Here is a tiny trained network, its code and every weight. The questions are about switching its units off for an input and a class, where a switched-off unit gives its printed mean instead of its output.

import numpy as np


def w(rows, s, z=0):
    codes = np.array(rows[::2]) - 128.0
    scale = np.full(codes.shape[1], s)
    scale[-1] = z or s
    return codes * scale


def norm(h):
    return h / np.sqrt((h * h).mean(-1, keepdims=True) + 1e-5)


def f(y):
    return y / 2 * (1 + np.tanh(0.7978845608 * (y + 0.044715 * y**3)))


def log_softmax(a):
    a = a - a.max(-1, keepdims=True)
    return a - np.log(np.exp(a).sum(-1, keepdims=True))


def net(x, mask):
    res = np.array(x, float).reshape(1, 7) / 4 @ E
    u = 0
    for l in range(2):
        y = f(norm(res) @ A[l][:, :-1].T + A[l][:, -1])
        res = res + np.where(mask[u : u + 7], y, B[l][:, -1]) @ B[l][:, :-1]
        u += 7
    return log_softmax(norm(res)[-1] @ U[:, :-1].T + U[:, -1])


A, B = {}, {}
E = w([
[186,96,94,32,255,151,116,121,95,128],'x0',
[120,30,188,107,103,29,143,157,66,161],'x1',
[249,88,72,126,154,168,51,173,70,92],'x2',
[84,138,143,194,83,84,39,148,182,96],'x3',
[157,155,79,149,118,222,52,161,95,239],'x4',
[26,138,201,157,73,121,116,134,154,195],'x5',
[192,162,151,161,160,156,98,6,174,129],'x6',
],0.0052)
A[0] = w([
[148,81,108,254,110,92,110,219,111,117,112],'0.n0',
[84,225,141,151,158,74,142,135,99,136,245],'0.n1',
[224,70,155,64,138,136,188,131,129,113,122],'0.n2',
[146,116,137,212,185,164,145,65,158,76,103],'0.n3',
[67,144,190,134,132,126,147,84,105,118,22],'0.n4',
[96,140,160,156,88,85,165,101,176,161,250],'0.n5',
[146,144,117,109,190,189,120,180,124,206,140],'0.n6',
],0.0088,0.0024)
B[0] = w([
[104,167,27,253,177,82,73,133,139,153,206],'0.n0',
[121,91,197,152,100,133,169,189,206,162,192],'0.n1',
[100,173,97,49,179,56,157,81,71,128,247],'0.n2',
[135,45,191,204,138,105,102,21,142,48,206],'0.n3',
[96,133,89,216,133,151,221,170,158,91,170],'0.n4',
[123,136,155,43,175,188,144,157,217,81,253],'0.n5',
[188,13,211,158,9,219,131,179,37,199,242],'0.n6',
],0.0075,0.0052)
A[1] = w([
[144,70,153,133,181,106,125,3,92,73,87],'1.n0',
[132,144,4,180,196,107,102,131,93,139,219],'1.n1',
[141,155,98,58,200,118,159,134,28,151,254],'1.n2',
[123,35,150,130,144,198,122,145,85,175,37],'1.n3',
[142,192,150,111,167,106,184,183,181,102,36],'1.n4',
[222,127,134,43,210,46,216,179,32,99,34],'1.n5',
[174,222,103,174,69,70,31,207,195,119,109],'1.n6',
],0.0064,0.0017)
B[1] = w([
[165,182,87,128,218,149,126,43,104,83,222],'1.n0',
[85,91,138,77,118,119,96,140,141,125,193],'1.n1',
[100,205,136,72,10,117,148,85,142,157,229],'1.n2',
[192,212,109,180,84,158,142,125,97,118,194],'1.n3',
[137,145,156,106,75,162,187,110,114,161,169],'1.n4',
[76,214,75,78,127,71,146,141,115,174,253],'1.n5',
[84,59,65,120,136,50,117,140,67,132,174],'1.n6',
],0.011,0.0056)
U = w([
[107,223,68,7,81,39,148,79,46,172,76],'0',
[64,27,63,175,117,40,38,168,95,140,188],'1',
[61,96,225,130,94,128,193,165,216,127,250],'2',
[205,142,156,161,206,121,84,16,127,40,13],'3',
[210,131,149,149,3,198,96,156,42,195,83],'4',
],0.012,0.002)

Each question gives the input, the list of numbers given to net, and the class t.
The units are the neurons (one row each of A and B). Each row of codes is followed by its name. A weight is (code - 128) times the scale printed after its matrix; where a second scale follows, it is the last column's (A, B and U).
mask holds one flag per neuron, layer by layer. A switched-off neuron (its flag False) gives its mean, the last column of its row in B, instead of its output. The means were averaged over made-up inputs and are rounded, as every weight is.
A unit's drop is (log p(t) with every unit on - log p(t) with that unit switched off) / (log p(t) with every unit on - log p(t) with every unit switched off).
The circuit of an input: a set's keep is (log p(t) with only the set's units on - log p(t) with every unit switched off) / (log p(t) with every unit on - log p(t) with every unit switched off). Starting from the 12 units with the biggest drops (on a tie, the unit counted first), units are removed one at a time, each time the one whose removal leaves the highest keep (on an exact tie, the one counted first), for as long as the keep stays at least 0.8.
circuit, biggest first: the units of the circuit, biggest drop first
unit that matters most: the unit with the biggest drop
top k neurons: the k neurons with the biggest drops, biggest first
top k neurons in layer l: the k neurons of layer l with the biggest drops, biggest first
drop when u is switched off: that unit's drop, to one decimal
input [-1,-1,-2,4,-4,-7,-7], class 1: unit that matters most => 0.n0
input [-3,1,-1,1,3,7,-4], class 2: top 3 neurons => [0.n5, 0.n1, 1.n4]
input [-4,-6,0,8,-7,-5,-1], class 3: top 2 neurons => [0.n3, 1.n5]
input [6,-1,8,5,-6,-5,1], class 0: top 2 neurons in layer 1 => [1.n5, 1.n2]
input [-6,7,-3,2,8,1,2], class 1: top 2 neurons => [0.n0, 1.n6]
input [-2,-5,-1,4,0,6,-6], class 2: top 4 neurons => [0.n5, 0.n1, 1.n4, 1.n5]
input [1,-8,-5,4,-7,0,3], class 3: top 2 neurons in layer 0 => [0.n3, 0.n6]
input [-4,-8,-4,1,5,-1,5], class 3: top 2 neurons => [0.n3, 1.n2]
input [7,1,2,8,6,-5,-8], class 4: top 2 neurons in layer 1 => [1.n3, 1.n5]
input [1,1,1,3,2,-6,-3], class 1: top 2 neurons in layer 0 => [0.n0, 0.n5]
input [-6,-8,1,8,-6,-5,-4], class 1: drop when 1.n6 is switched off => 0.2
input [7,-4,4,4,4,1,4], class 4: drop when 0.n6 is switched off => 1.4
input [-4,-7,0,-7,3,6,-4], class 4: drop when 0.n6 is switched off => 0.1
input [-8,2,0,-4,1,-1,7], class 3: circuit, biggest first => [0.n3]
input [6,-4,0,5,-5,-3,1], class 3: drop when 0.n3 is switched off => 1.3
